Here is a tiny trained network, its code and every weight. The questions are about switching its units off for an input and a class, where a switched-off unit gives its printed mean instead of its output.

import numpy as np


def w(rows, s, z=0):
    codes = np.array(rows[::2]) - 128.0
    scale = np.full(codes.shape[1], s)
    scale[-1] = z or s
    return codes * scale


def f(y):
    return y / 2 * (1 + np.tanh(0.7978845608 * (y + 0.044715 * y**3)))


def log_softmax(a):
    a = a - a.max(-1, keepdims=True)
    return a - np.log(np.exp(a).sum(-1, keepdims=True))


def net(x, mask):
    res = np.array(x, float).reshape(1, 5) / 4 @ E
    y = f(res @ A[0][:, :-1].T + A[0][:, -1])
    res = res + np.where(mask, y, B[0][:, -1]) @ B[0][:, :-1]
    return log_softmax(res[-1] @ U[:, :-1].T + U[:, -1])


A, B = {}, {}
E = w([
[86,138,120,51,239],'x0',
[127,161,10,114,114],'x1',
[187,246,140,181,186],'x2',
[127,128,128,126,125],'x3',
[255,86,112,116,159],'x4',
],0.009)
A[0] = w([
[46,151,136,142,141,89],'neuron 0',
[104,118,229,157,132,81],'neuron 1',
[254,103,110,96,138,158],'neuron 2',
[143,148,127,177,163,161],'neuron 3',
[123,141,60,112,120,4],'neuron 4',
[101,160,12,112,106,58],'neuron 5',
[150,179,138,137,142,65],'neuron 6',
[143,91,214,131,141,85],'neuron 7',
[112,109,228,164,136,72],'neuron 8',
[127,105,118,231,83,9],'neuron 9',
[67,172,141,109,89,227],'neuron 10',
[139,155,44,124,121,237],'neuron 11',
[188,36,94,122,146,82],'neuron 12',
[150,131,151,144,75,68],'neuron 13',
[145,123,140,170,70,36],'neuron 14',
[86,128,125,79,204,104],'neuron 15',
[119,181,143,184,156,101],'neuron 16',
[175,128,133,177,60,88],'neuron 17',
[167,171,127,152,147,136],'neuron 18',
[152,191,154,127,136,84],'neuron 19',
[104,48,136,108,103,149],'neuron 20',
[129,112,152,106,106,78],'neuron 21',
[139,124,121,186,83,131],'neuron 22',
[111,160,33,147,78,86],'neuron 23',
[133,196,147,142,134,113],'neuron 24',
[83,49,134,84,112,123],'neuron 25',
[126,120,182,119,159,127],'neuron 26',
[77,27,74,95,74,198],'neuron 27',
[132,179,144,157,144,125],'neuron 28',
[49,163,146,197,63,87],'neuron 29',
[177,169,149,149,152,158],'neuron 30',
[100,65,126,109,111,190],'neuron 31',
[102,135,126,75,199,153],'neuron 32',
[159,144,155,143,41,182],'neuron 33',
[132,134,54,162,146,28],'neuron 34',
],0.011,0.0017)
B[0] = w([
[109,55,159,122,220,190],'neuron 0',
[190,186,225,114,104,204],'neuron 1',
[68,43,204,173,197,239],'neuron 2',
[97,118,91,162,85,171],'neuron 3',
[178,199,193,96,88,153],'neuron 4',
[182,182,254,118,87,202],'neuron 5',
[111,159,94,168,65,167],'neuron 6',
[145,165,179,104,79,197],'neuron 7',
[175,174,200,98,91,204],'neuron 8',
[144,99,47,68,149,184],'neuron 9',
[87,33,201,181,164,195],'neuron 10',
[157,134,215,140,105,191],'neuron 11',
[74,93,161,183,118,202],'neuron 12',
[177,103,98,89,153,159],'neuron 13',
[151,120,80,72,148,170],'neuron 14',
[175,133,38,77,169,201],'neuron 15',
[100,129,73,170,92,191],'neuron 16',
[129,114,79,89,163,198],'neuron 17',
[102,134,110,160,104,184],'neuron 18',
[100,146,55,144,86,177],'neuron 19',
[96,155,94,141,74,209],'neuron 20',
[142,139,112,133,95,140],'neuron 21',
[166,92,79,92,180,175],'neuron 22',
[185,132,192,87,131,195],'neuron 23',
[112,127,75,182,91,183],'neuron 24',
[120,162,85,159,75,221],'neuron 25',
[142,188,126,68,93,167],'neuron 26',
[127,162,89,184,96,255],'neuron 27',
[84,144,95,162,93,178],'neuron 28',
[110,68,143,109,193,216],'neuron 29',
[99,136,99,166,105,194],'neuron 30',
[121,139,72,181,74,195],'neuron 31',
[149,108,53,59,163,199],'neuron 32',
[130,101,82,85,174,197],'neuron 33',
[145,153,167,144,123,156],'neuron 34',
],0.0076,0.0082)
U = w([
[43,182,47,214,14,97],'0',
[236,196,244,75,69,114],'1',
[169,106,19,2,189,53],'2',
[24,45,195,188,186,252],'3',
],0.0078,0.0029)

Each question gives the input, the list of numbers given to net, and the class t.
The units are the neurons (one row each of A and B). Each row of codes is followed by its name. A weight is (code - 128) times the scale printed after its matrix; where a second scale follows, it is the last column's (A, B and U).
mask holds one flag per neuron, in row order. A switched-off neuron (its flag False) gives its mean, the last column of its row in B, instead of its output. The means were averaged over made-up inputs and are rounded, as every weight is.
A unit's drop is (log p(t) with every unit on - log p(t) with that unit switched off) / (log p(t) with every unit on - log p(t) with every unit switched off).
The circuit of an input: a set's keep is (log p(t) with only the set's units on - log p(t) with every unit switched off) / (log p(t) with every unit on - log p(t) with every unit switched off). Starting from the 12 units with the biggest drops (on a tie, the unit counted first), units are removed one at a time, each time the one whose removal leaves the highest keep (on an exact tie, the one counted first), for as long as the keep stays at least 0.8.
units of the circuit, in order: the units of the circuit, biggest drop first
top k neurons: the k neurons with the biggest drops, biggest first
drop when u is switched off: that unit's drop, to one decimal
input [4,5,-5,3,6], class 3: top 2 neurons : [neuron 2; neuron 12]
input [-3,-1,-4,7,-7], class 3: units of the circuit, in order : [neuron 29]
input [-1,7,-4,0,-7], class 1: units of the circuit, in order : [neuron 5; neuron 23]
input [-7,6,2,7,4], class 2: top 2 neurons : [neuron 17; neuron 9]
input [8,-7,2,-4,-6], class 2: top 2 neurons : [neuron 15; neuron 32]
input [-1,6,-2,0,-6], class 1: units of the circuit, in order : [neuron 5; neuron 23]
input [5,3,-3,-4,6], class 3: top 2 neurons : [neuron 2; neuron 12]
input [-6,1,-3,5,8], class 3: top 2 neurons : [neuron 2; neuron 12]
input [4,-3,-8,4,-8], class 0: top 3 neurons : [neuron 25; neuron 27; neuron 31]
input [8,5,7,-7,-8], class 2: top 3 neurons : [neuron 15; neuron 32; neuron 0]
input [6,-8,1,-7,-7], class 1: top 2 neurons : [neuron 1; neuron 8]
input [-7,-6,-2,1,7], class 2: drop when neuron 25 is switched off : 0.0
input [-3,-8,-8,-8,-5], class 0: drop when neuron 20 is switched off : 1.1
input [8,8,1,2,-8], class 1: units of the circuit, in order : [neuron 5]
input [-4,4,-3,-3,6], class 3: drop when neuron 12 is switched off : 0.2
